Below are the code and all the weights of a small trained network. Each question names an input and a class and asks about switching units off, where a switched-off unit gives its printed mean instead of its output.

import numpy as np


def w(rows, s, z=0):
    codes = np.array(rows[::2]) - 128.0
    scale = np.full(codes.shape[1], s)
    scale[-1] = z or s
    return codes * scale


def norm(h):
    return h / np.sqrt((h * h).mean(-1, keepdims=True) + 1e-5)


def f(y):
    return y / 2 * (1 + np.tanh(0.7978845608 * (y + 0.044715 * y**3)))


def log_softmax(a):
    a = a - a.max(-1, keepdims=True)
    return a - np.log(np.exp(a).sum(-1, keepdims=True))


def net(x, mask):
    res = np.array(x, float).reshape(1, 2) / 4 @ E
    u = 0
    for l in range(2):
        y = f(norm(res) @ A[l][:, :-1].T + A[l][:, -1])
        res = res + np.where(mask[u : u + 3], y, B[l][:, -1]) @ B[l][:, :-1]
        u += 3
    return log_softmax(norm(res)[-1] @ U[:, :-1].T + U[:, -1])


A, B = {}, {}
E = w([
[198,22,254],'x0',
[85,198,236],'x1',
],0.0064)
A[0] = w([
[80,167,183,74],'L0N1',
[138,131,55,10],'L0N2',
[134,59,3,7],'L0N3',
],0.018,0.0018)
B[0] = w([
[158,201,66,190],'L0N1',
[126,9,200,185],'L0N2',
[136,249,107,254],'L0N3',
],0.017,0.0091)
A[1] = w([
[175,90,31,173],'L1N1',
[255,89,135,254],'L1N2',
[81,178,94,60],'L1N3',
],0.02,0.0022)
B[1] = w([
[150,184,251,152],'L1N1',
[93,95,72,215],'L1N2',
[121,37,140,255],'L1N3',
],0.019,0.0089)
U = w([
[132,221,54,161],'0',
[66,2,139,174],'1',
[136,121,155,247],'2',
[184,74,137,25],'3',
[163,83,136,35],'4',
],0.017,0.013)

Each question gives the input, the list of numbers given to net, and the class t.
The units are the neurons (one row each of A and B). Each row of codes is followed by its name. A weight is (code - 128) times the scale printed after its matrix; where a second scale follows, it is the last column's (A, B and U).
mask holds one flag per neuron, layer by layer. A switched-off neuron (its flag False) gives its mean, the last column of its row in B, instead of its output. The means were averaged over made-up inputs and are rounded, as every weight is.
A unit's drop is (log p(t) with every unit on - log p(t) with that unit switched off) / (log p(t) with every unit on - log p(t) with every unit switched off).
The circuit of an input: a set's keep is (log p(t) with only the set's units on - log p(t) with every unit switched off) / (log p(t) with every unit on - log p(t) with every unit switched off). Starting from all 6 units, units are removed one at a time, each time the one whose removal leaves the highest keep (on an exact tie, the one counted first), for as long as the keep stays at least 0.8.
units of the circuit, in order: the units of the circuit, biggest drop first
most important unit: the unit with the biggest drop
k most important neurons: the k neurons with the biggest drops, biggest first
top k neurons in layer l: the k neurons of layer l with the biggest drops, biggest first
drop of u: that unit's drop, to one decimal
input [0,5], class 0: most important unit	L0N1
input [-8,-3], class 1: 3 most important neurons	[L0N2 L1N3 L0N1]
input [5,6], class 0: units of the circuit, in order	[L0N2 L0N1]
input [-5,3], class 1: 2 most important neurons	[L0N3 L1N3]
input [-5,-3], class 1: 4 most important neurons	[L0N2 L0N1 L1N3 L1N1]
input [-2,2], class 2: units of the circuit, in order	[L0N3 L0N1 L1N1]
input [2,-2], class 2: top 2 neurons in layer 1	[L1N2 L1N3]
input [-2,1], class 2: units of the circuit, in order	[L1N1 L0N3]
input [4,4], class 0: 3 most important neurons	[L1N3 L0N2 L0N1]
input [-7,-6], class 1: 4 most important neurons	[L0N1 L0N2 L1N3 L0N3]
input [6,8], class 0: 3 most important neurons	[L1N3 L0N2 L0N1]
input [2,2], class 2: 3 most important neurons	[L0N3 L0N2 L1N3]
input [0,0], class 2: 2 most important neurons	[L0N2 L0N3]
input [-5,4], class 1: 2 most important neurons	[L0N3 L1N3]
input [-8,-7], class 1: units of the circuit, in order	[L0N2]
input [4,7], class 0: 2 most important neurons	[L1N3 L0N1]
input [2,7], class 0: 2 most important neurons	[L0N1 L1N1]
input [3,4], class 0: 2 most important neurons	[L1N3 L0N2]
input [-6,-2], class 1: drop of L0N2	1.0
input [-5,0], class 1: drop of L0N3	0.0
input [3,6], class 0: drop of L1N1	0.1
input [-8,6], class 1: units of the circuit, in order	[L0N3]
